181  138  110  163  136
128  171  175  140  151
169  126  84  156  132
132  165  190  145  158
166  181  136  170  150
->
128  171  175
169  126  84

179  184  176  133
136  78  174  100
207  177  171  141
152  153  206  143
->
136  78  174
207  177  171

101  161  191
167  139  142
178  113  94
139  158  183
->
167  139  142
178  113  94

100  131  79  117
154  126  173  167
105  91  100  116
206  49  191  148
->
154  126  173
105  91  100

123  97  215
120  110  163
115  123  135
->
120  110  163
115  123  135

138  93  82
114  195  78
114  84  93
->
114  195  78
114  84  93

184  101  95  127  139
110  171  109  191  122
183  166  95  165  129
126  162  154  117  167
192  99  84  98  66
->
110  171  109
183  166  95

112  140  113  153
101  60  89  160
171  102  141  126
163  103  145  123
->
101  60  89
171  102  141
---
104  148  133  114  140  156  148  133  127  86  119
197  68  155  136  184  103  200  99  183  121  77
122  137  138  132  133  125  140  124  113  131  123
72  80  170  100  147  87  99  60  142  124  180
181  175  212  89  135  156  110  156  171  178  166
143  135  119  122  127  107  119  132  121  130  127
126  135  121  119  137  122  130  131  131  129  126
->
72  80  170  100  147  87  99  60  142  124  180
104  148  133  114  140  156  148  133  127  86  119
122  137  138  132  133  125  140  124  113  131  123
126  135  121  119  137  122  130  131  131  129  126
143  135  119  122  127  107  119  132  121  130  127
181  175  212  89  135  156  110  156  171  178  166
197  68  155  136  184  103  200  99  183  121  77

132  84  135  143  146  129  127  127
105  132  118  136  133  137  131  189
167  117  118  119  127  133  115  150
116  129  181  121  108  124  116  159
169  106  149  117  124  112  122  166
->
105  132  118  136  133  137  131  189
116  129  181  121  108  124  116  159
132  84  135  143  146  129  127  127
167  117  118  119  127  133  115  150
169  106  149  117  124  112  122  166

135  142  125  115  110  119  142  135  147  131  145  137  121  131
154  149  130  115  130  100  145  190  149  131  139  169  104  128
145  142  130  111  115  109  145  151  145  126  145  143  118  128
149  140  137  98  113  83  146  168  149  126  139  157  119  128
141  143  126  124  132  128  131  134  131  134  157  122  127  131
150  136  131  126  129  96  150  169  163  125  124  155  120  118
->
135  142  125  115  110  119  142  135  147  131  145  137  121  131
141  143  126  124  132  128  131  134  131  134  157  122  127  131
145  142  130  111  115  109  145  151  145  126  145  143  118  128
149  140  137  98  113  83  146  168  149  126  139  157  119  128
150  136  131  126  129  96  150  169  163  125  124  155  120  118
154  149  130  115  130  100  145  190  149  131  139  169  104  128

160  80  163  106  70  137  164
46  164  90  117  160  111  130
125  122  109  144  141  97  138
92  138  91  125  146  113  139
130  118  142  94  133  99  160
111  133  101  114  158  94  148
141  107  148  113  109  110  151
93  153  117  124  137  134  103
100  152  122  136  106  123  92
->
46  164  90  117  160  111  130
92  138  91  125  146  113  139
93  153  117  124  137  134  103
100  152  122  136  106  123  92
111  133  101  114  158  94  148
125  122  109  144  141  97  138
130  118  142  94  133  99  160
141  107  148  113  109  110  151
160  80  163  106  70  137  164

83  145  124  127  104
137  153  124  125  112
144  127  126  157  121
171  151  120  120  143
153  108  128  143  145
115  100  121  119  131
158  114  103  135  123
122  134  108  120  148
44  137  133  125  156
160  105  138  140  117
91  141  123  101  129
124  126  134  126  99
->
44  137  133  125  156
83  145  124  127  104
91  141  123  101  129
115  100  121  119  131
122  134  108  120  148
124  126  134  126  99
137  153  124  125  112
144  127  126  157  121
153  108  128  143  145
158  114  103  135  123
160  105  138  140  117
171  151  120  120  143

128  120  58  131  135  130  138  135  128  136  118  126  137
116  111  146  117  136  121  141  114  139  137  108  122  121
147  144  111  119  141  134  146  120  138  149  115  140  134
117  114  129  110  120  123  156  134  152  156  98  124  136
122  131  144  131  140  122  109  130  118  111  141  127  121
107  109  114  133  126  123  126  138  130  126  120  121  133
135  132  105  126  141  128  144  122  134  146  116  130  131
->
107  109  114  133  126  123  126  138  130  126  120  121  133
116  111  146  117  136  121  141  114  139  137  108  122  121
117  114  129  110  120  123  156  134  152  156  98  124  136
122  131  144  131  140  122  109  130  118  111  141  127  121
128  120  58  131  135  130  138  135  128  136  118  126  137
135  132  105  126  141  128  144  122  134  146  116  130  131
147  144  111  119  141  134  146  120  138  149  115  140  134

106  135  93  179  161  105  123  105  149  146  175  175  179  190  54  136
58  66  78  87  79  81  136  108  109  79  103  98  109  95  196  167
73  101  68  166  148  84  116  86  153  129  170  138  173  177  89  142
143  133  151  155  163  140  82  114  116  132  144  132  130  140  206  98
87  78  109  64  67  93  98  90  80  84  72  58  71  68  155  142
94  131  115  180  190  84  133  108  161  169  171  176  164  176  97  121
->
58  66  78  87  79  81  136  108  109  79  103  98  109  95  196  167
73  101  68  166  148  84  116  86  153  129  170  138  173  177  89  142
87  78  109  64  67  93  98  90  80  84  72  58  71  68  155  142
94  131  115  180  190  84  133  108  161  169  171  176  164  176  97  121
106  135  93  179  161  105  123  105  149  146  175  175  179  190  54  136
143  133  151  155  163  140  82  114  116  132  144  132  130  140  206  98

109  107  90  123  117  130  140
50  161  130  152  161  178  84
141  62  157  175  169  173  134
98  117  143  153  94  64  137
->
50  161  130  152  161  178  84
98  117  143  153  94  64  137
109  107  90  123  117  130  140
141  62  157  175  169  173  134

110  121  105  85  113  145  173  131
143  136  196  116  127  113  137  132
122  142  159  133  130  131  111  79
111  127  128  144  137  143  129  107
130  124  178  93  155  134  138  126
153  133  168  173  86  118  94  155
138  129  153  161  127  101  115  144
->
110  121  105  85  113  145  173  131
111  127  128  144  137  143  129  107
122  142  159  133  130  131  111  79
130  124  178  93  155  134  138  126
138  129  153  161  127  101  115  144
143  136  196  116  127  113  137  132
153  133  168  173  86  118  94  155
---
88  86  161
152  128  196
78  147  168
->
128  196
147  168

167  79  141
154  163  184
137  138  194
88  145  116
106  119  100
->
163  184
138  194

174  128  68  97  97
91  68  84  126  193
158  155  114  135  62
->
68  84
155  114

50  130  181  143
88  126  87  90
151  87  44  195
97  213  57  200
156  208  166  196
->
126  87
87  44

154  156  190  109  140
119  132  143  169  136
162  112  149  43  55
->
132  143
112  149

94  163  132  127
130  210  88  101
67  69  103  134
201  149  141  135
60  55  97  128
->
210  88
69  103
